array([[ 1.41, -1.82,  0.62, -0.81,  3.73,  1.37,  0.48,  2.39,  3.34,
         0.56],
       [ 0.13,  2.95, -0.52, -1.22, -1.15,  1.25,  1.30, -4.37, -1.78,
        -2.08],
       [ 1.90, -1.38,  0.90, -1.11,  3.81,  1.61,  0.18,  2.86,  3.39,
         0.51],
       [-1.49,  0.56,  0.14,  1.72, -3.41, -2.94, -1.08, -1.48, -3.01,
         0.20],
       [-0.25,  3.09,  0.03, -0.19, -1.34,  0.96,  1.77, -4.92, -2.69,
        -2.51],
       [ 1.87, -1.86, -0.15, -1.81,  3.43,  2.20, -0.30,  3.07,  3.64,
         0.70],
       [-0.11,  3.55,  0.18,  0.28, -1.08,  0.89,  1.78, -4.94, -2.53,
        -2.16]])
->
array([[-0.11,  3.55,  0.18,  0.28, -1.08,  0.89,  1.78, -4.94, -2.53,
        -2.16],
       [-0.25,  3.09,  0.03, -0.19, -1.34,  0.96,  1.77, -4.92, -2.69,
        -2.51],
       [ 0.13,  2.95, -0.52, -1.22, -1.15,  1.25,  1.30, -4.37, -1.78,
        -2.08],
       [-1.49,  0.56,  0.14,  1.72, -3.41, -2.94, -1.08, -1.48, -3.01,
         0.20],
       [ 1.90, -1.38,  0.90, -1.11,  3.81,  1.61,  0.18,  2.86,  3.39,
         0.51],
       [ 1.41, -1.82,  0.62, -0.81,  3.73,  1.37,  0.48,  2.39,  3.34,
         0.56],
       [ 1.87, -1.86, -0.15, -1.81,  3.43,  2.20, -0.30,  3.07,  3.64,
         0.70]])

array([[-1.84, -4.24, -4.61,  0.11, -5.51],
       [-0.01,  3.94,  2.02,  0.94,  3.83],
       [-3.68,  0.61, -0.21,  3.18,  0.05],
       [ 4.16, -0.70,  1.17, -3.41,  0.42],
       [ 0.47,  4.51,  2.95,  0.79,  4.73],
       [ 2.21,  2.27,  4.28, -0.76,  3.91],
       [-3.85,  1.14, -0.54,  3.34,  0.23],
       [ 2.01,  5.02,  4.75, -0.12,  6.15],
       [-0.83, -0.52, -2.25,  0.21, -1.36],
       [ 3.59, -2.32, -0.22, -3.44, -1.51],
       [-1.15, -0.16, -3.42,  0.32, -1.79]])
->
array([[ 2.01,  5.02,  4.75, -0.12,  6.15],
       [ 0.47,  4.51,  2.95,  0.79,  4.73],
       [-0.01,  3.94,  2.02,  0.94,  3.83],
       [ 2.21,  2.27,  4.28, -0.76,  3.91],
       [-3.85,  1.14, -0.54,  3.34,  0.23],
       [-3.68,  0.61, -0.21,  3.18,  0.05],
       [-1.15, -0.16, -3.42,  0.32, -1.79],
       [-0.83, -0.52, -2.25,  0.21, -1.36],
       [ 4.16, -0.70,  1.17, -3.41,  0.42],
       [ 3.59, -2.32, -0.22, -3.44, -1.51],
       [-1.84, -4.24, -4.61,  0.11, -5.51]])

array([[ 1.37,  0.98, -0.32, -4.56,  0.32, -1.17],
       [-0.29, -4.08,  2.53,  0.76, -1.09,  0.81],
       [ 2.76, -2.65,  1.80,  2.04, -0.78, -1.76],
       [ 1.30, -1.09,  1.27, -4.31,  0.03, -1.64],
       [ 2.05, -0.07,  1.52,  3.96,  1.82,  0.12],
       [-0.97,  3.15, -1.15, -2.93,  1.99,  0.73],
       [ 0.66,  3.17, -1.37,  2.49,  1.86,  1.77],
       [ 2.29, -3.40,  0.76,  0.04, -2.80,  0.52]])
->
array([[ 0.66,  3.17, -1.37,  2.49,  1.86,  1.77],
       [-0.97,  3.15, -1.15, -2.93,  1.99,  0.73],
       [ 1.37,  0.98, -0.32, -4.56,  0.32, -1.17],
       [ 2.05, -0.07,  1.52,  3.96,  1.82,  0.12],
       [ 1.30, -1.09,  1.27, -4.31,  0.03, -1.64],
       [ 2.76, -2.65,  1.80,  2.04, -0.78, -1.76],
       [ 2.29, -3.40,  0.76,  0.04, -2.80,  0.52],
       [-0.29, -4.08,  2.53,  0.76, -1.09,  0.81]])

array([[ 3.96,  4.29,  2.26, -1.52, -5.07,  5.59, -0.89,  1.07,  5.86,
         0.59, -0.62],
       [-0.90,  0.00, -0.58,  0.23,  0.56, -2.50, -0.89, -0.38,  0.03,
         0.01, -0.56],
       [ 0.13,  2.72,  0.95, -3.19,  2.69,  2.33, -0.41,  0.54, -0.07,
         0.79,  2.54],
       [-0.91,  0.20,  0.69, -0.31,  0.49,  2.79,  1.84, -2.05, -0.74,
         1.00,  1.90]])
->
array([[ 3.96,  4.29,  2.26, -1.52, -5.07,  5.59, -0.89,  1.07,  5.86,
         0.59, -0.62],
       [ 0.13,  2.72,  0.95, -3.19,  2.69,  2.33, -0.41,  0.54, -0.07,
         0.79,  2.54],
       [-0.91,  0.20,  0.69, -0.31,  0.49,  2.79,  1.84, -2.05, -0.74,
         1.00,  1.90],
       [-0.90,  0.00, -0.58,  0.23,  0.56, -2.50, -0.89, -0.38,  0.03,
         0.01, -0.56]])

array([[ 3.55, -3.34, -3.93,  0.52,  2.12, -4.53,  1.32],
       [-4.29,  4.03,  3.60, -1.59, -3.06,  4.51, -1.52]])
->
array([[-4.29,  4.03,  3.60, -1.59, -3.06,  4.51, -1.52],
       [ 3.55, -3.34, -3.93,  0.52,  2.12, -4.53,  1.32]])

array([[ 2.01,  3.31, -4.53, -0.68, -4.31, -1.84, -1.16,  4.49,  2.73,
        -4.79, -1.02],
       [ 0.69,  4.32,  2.75,  2.71, -3.93,  2.94,  1.55, -3.55,  3.08,
        -4.80, -0.10]])
->
array([[ 0.69,  4.32,  2.75,  2.71, -3.93,  2.94,  1.55, -3.55,  3.08,
        -4.80, -0.10],
       [ 2.01,  3.31, -4.53, -0.68, -4.31, -1.84, -1.16,  4.49,  2.73,
        -4.79, -1.02]])

array([[ 3.87,  1.33, -3.61, -4.33,  0.38,  0.07, -1.01, -3.93],
       [-0.20,  1.47, -2.49, -2.49,  2.25, -2.18, -2.41, -0.83],
       [ 3.19, -3.40, -1.34,  3.35, -2.96,  4.35,  4.77,  4.96],
       [ 3.12,  0.38, -2.64,  4.82, -4.59, -4.29, -3.48, -2.97],
       [ 2.47,  0.97, -0.36,  4.64,  3.52, -4.31, -0.75,  3.89],
       [ 1.60, -4.67, -0.14, -2.64,  0.82, -0.12,  2.35,  4.99],
       [-4.84, -1.20, -2.10,  2.90,  4.41, -1.85,  2.14,  4.26]])
->
array([[-0.20,  1.47, -2.49, -2.49,  2.25, -2.18, -2.41, -0.83],
       [ 3.87,  1.33, -3.61, -4.33,  0.38,  0.07, -1.01, -3.93],
       [ 2.47,  0.97, -0.36,  4.64,  3.52, -4.31, -0.75,  3.89],
       [ 3.12,  0.38, -2.64,  4.82, -4.59, -4.29, -3.48, -2.97],
       [-4.84, -1.20, -2.10,  2.90,  4.41, -1.85,  2.14,  4.26],
       [ 3.19, -3.40, -1.34,  3.35, -2.96,  4.35,  4.77,  4.96],
       [ 1.60, -4.67, -0.14, -2.64,  0.82, -0.12,  2.35,  4.99]])

array([[ 0.25,  0.04,  0.52],
       [-1.63,  5.16, -1.22],
       [ 0.66,  4.97, -3.78],
       [-0.32,  1.40, -1.56],
       [-0.46,  2.61, -1.24]])
->
array([[-1.63,  5.16, -1.22],
       [ 0.66,  4.97, -3.78],
       [-0.46,  2.61, -1.24],
       [-0.32,  1.40, -1.56],
       [ 0.25,  0.04,  0.52]])
